Here is a tiny trained network, its code and every weight. The questions are about switching its units off for an input and a class, where a switched-off unit gives its printed mean instead of its output.

import numpy as np


def w(rows, s, z=0):
    codes = np.array(rows[::2]) - 128.0
    scale = np.full(codes.shape[1], s)
    scale[-1] = z or s
    return codes * scale


def f(y):
    return np.maximum(y, 0)


def log_softmax(a):
    a = a - a.max(-1, keepdims=True)
    return a - np.log(np.exp(a).sum(-1, keepdims=True))


def net(x, mask):
    res = np.array(x, float).reshape(1, 5) / 4 @ E
    y = f(res @ A[0][:, :-1].T + A[0][:, -1])
    res = res + np.where(mask, y, B[0][:, -1]) @ B[0][:, :-1]
    return log_softmax(res[-1] @ U[:, :-1].T + U[:, -1])


A, B = {}, {}
E = w([
[118,133,163,48,82,183,42,162],'x0',
[137,133,129,127,120,133,138,135],'x1',
[10,144,184,159,62,214,183,36],'x2',
[110,48,96,74,19,96,206,61],'x3',
[133,135,131,128,121,130,136,135],'x4',
],0.012)
A[0] = w([
[137,7,71,68,23,88,173,97,6],'n0',
[211,92,77,90,132,46,98,203,94],'n1',
[154,103,90,70,76,86,139,107,35],'n2',
[200,129,10,37,148,82,115,132,13],'n3',
[128,110,160,31,96,165,108,145,112],'n4',
[162,106,127,1,51,163,6,181,55],'n5',
[183,86,67,229,141,50,186,110,37],'n6',
],0.0077,0.0021)
B[0] = w([
[197,219,50,181,150,141,60,173,251],'n0',
[55,182,94,60,13,196,108,73,238],'n1',
[177,164,111,143,183,145,98,160,184],'n2',
[54,171,98,51,90,131,133,103,212],'n3',
[96,61,171,147,154,106,164,127,188],'n4',
[140,67,194,117,207,68,228,148,230],'n5',
[138,2,158,125,160,94,192,172,204],'n6',
],0.0088,0.013)
U = w([
[51,138,125,114,28,173,129,30,251],'0',
[142,20,157,126,153,77,168,138,5],'1',
[186,200,118,162,187,132,7,186,153],'2',
],0.014,0.0022)

Each question gives the input, the list of numbers given to net, and the class t.
The units are the neurons (one row each of A and B). Each row of codes is followed by its name. A weight is (code - 128) times the scale printed after its matrix; where a second scale follows, it is the last column's (A, B and U).
mask holds one flag per neuron, in row order. A switched-off neuron (its flag False) gives its mean, the last column of its row in B, instead of its output. The means were averaged over made-up inputs and are rounded, as every weight is.
A unit's drop is (log p(t) with every unit on - log p(t) with that unit switched off) / (log p(t) with every unit on - log p(t) with every unit switched off).
The circuit of an input: a set's keep is (log p(t) with only the set's units on - log p(t) with every unit switched off) / (log p(t) with every unit on - log p(t) with every unit switched off). Starting from all 7 units, units are removed one at a time, each time the one whose removal leaves the highest keep (on an exact tie, the one counted first), for as long as the keep stays at least 0.8.
circuit, biggest first: the units of the circuit, biggest drop first
top k neurons: the k neurons with the biggest drops, biggest first
drop of u: that unit's drop, to one decimal
input [2,-2,-2,8,-3], class 2: circuit, biggest first : (n0)
input [6,5,4,-3,1], class 1: circuit, biggest first : (n1; n0)
input [5,2,-3,7,-1], class 2: top 3 neurons : (n0; n2; n6)
input [-5,3,2,-3,6], class 1: circuit, biggest first : (n0; n1)
input [6,7,-7,-5,5], class 0: circuit, biggest first : (n1; n0)
input [2,-4,-1,0,8], class 1: top 3 neurons : (n0; n1; n3)
input [-5,-5,-2,6,4], class 2: top 3 neurons : (n0; n5; n2)
input [8,8,5,-1,-7], class 1: top 2 neurons : (n5; n1)
input [8,3,-8,7,3], class 0: top 3 neurons : (n1; n3; n6)
input [-6,-2,-1,-4,1], class 1: top 2 neurons : (n0; n6)
input [-1,0,-2,3,-4], class 2: top 2 neurons : (n0; n5)
input [6,3,5,5,8], class 1: top 4 neurons : (n1; n5; n4; n3)
input [4,-8,-6,-6,4], class 0: top 2 neurons : (n1; n0)
input [-1,4,2,8,3], class 2: circuit, biggest first : (n0)
input [4,-6,-7,-7,-2], class 0: top 3 neurons : (n1; n0; n3)
input [7,5,-7,3,-5], class 0: top 3 neurons : (n1; n3; n6)
input [8,-1,1,8,8], class 1: top 2 neurons : (n5; n4)
input [-5,-4,-8,-8,-2], class 0: top 3 neurons : (n1; n0; n3)
input [-2,-6,-5,0,0], class 0: drop of n0 : 0.0
input [2,-8,2,6,-7], class 2: drop of n0 : 0.3
input [5,-8,-1,2,3], class 1: drop of n5 : 0.2
input [0,-7,-7,5,-1], class 0: circuit, biggest first : (n1)
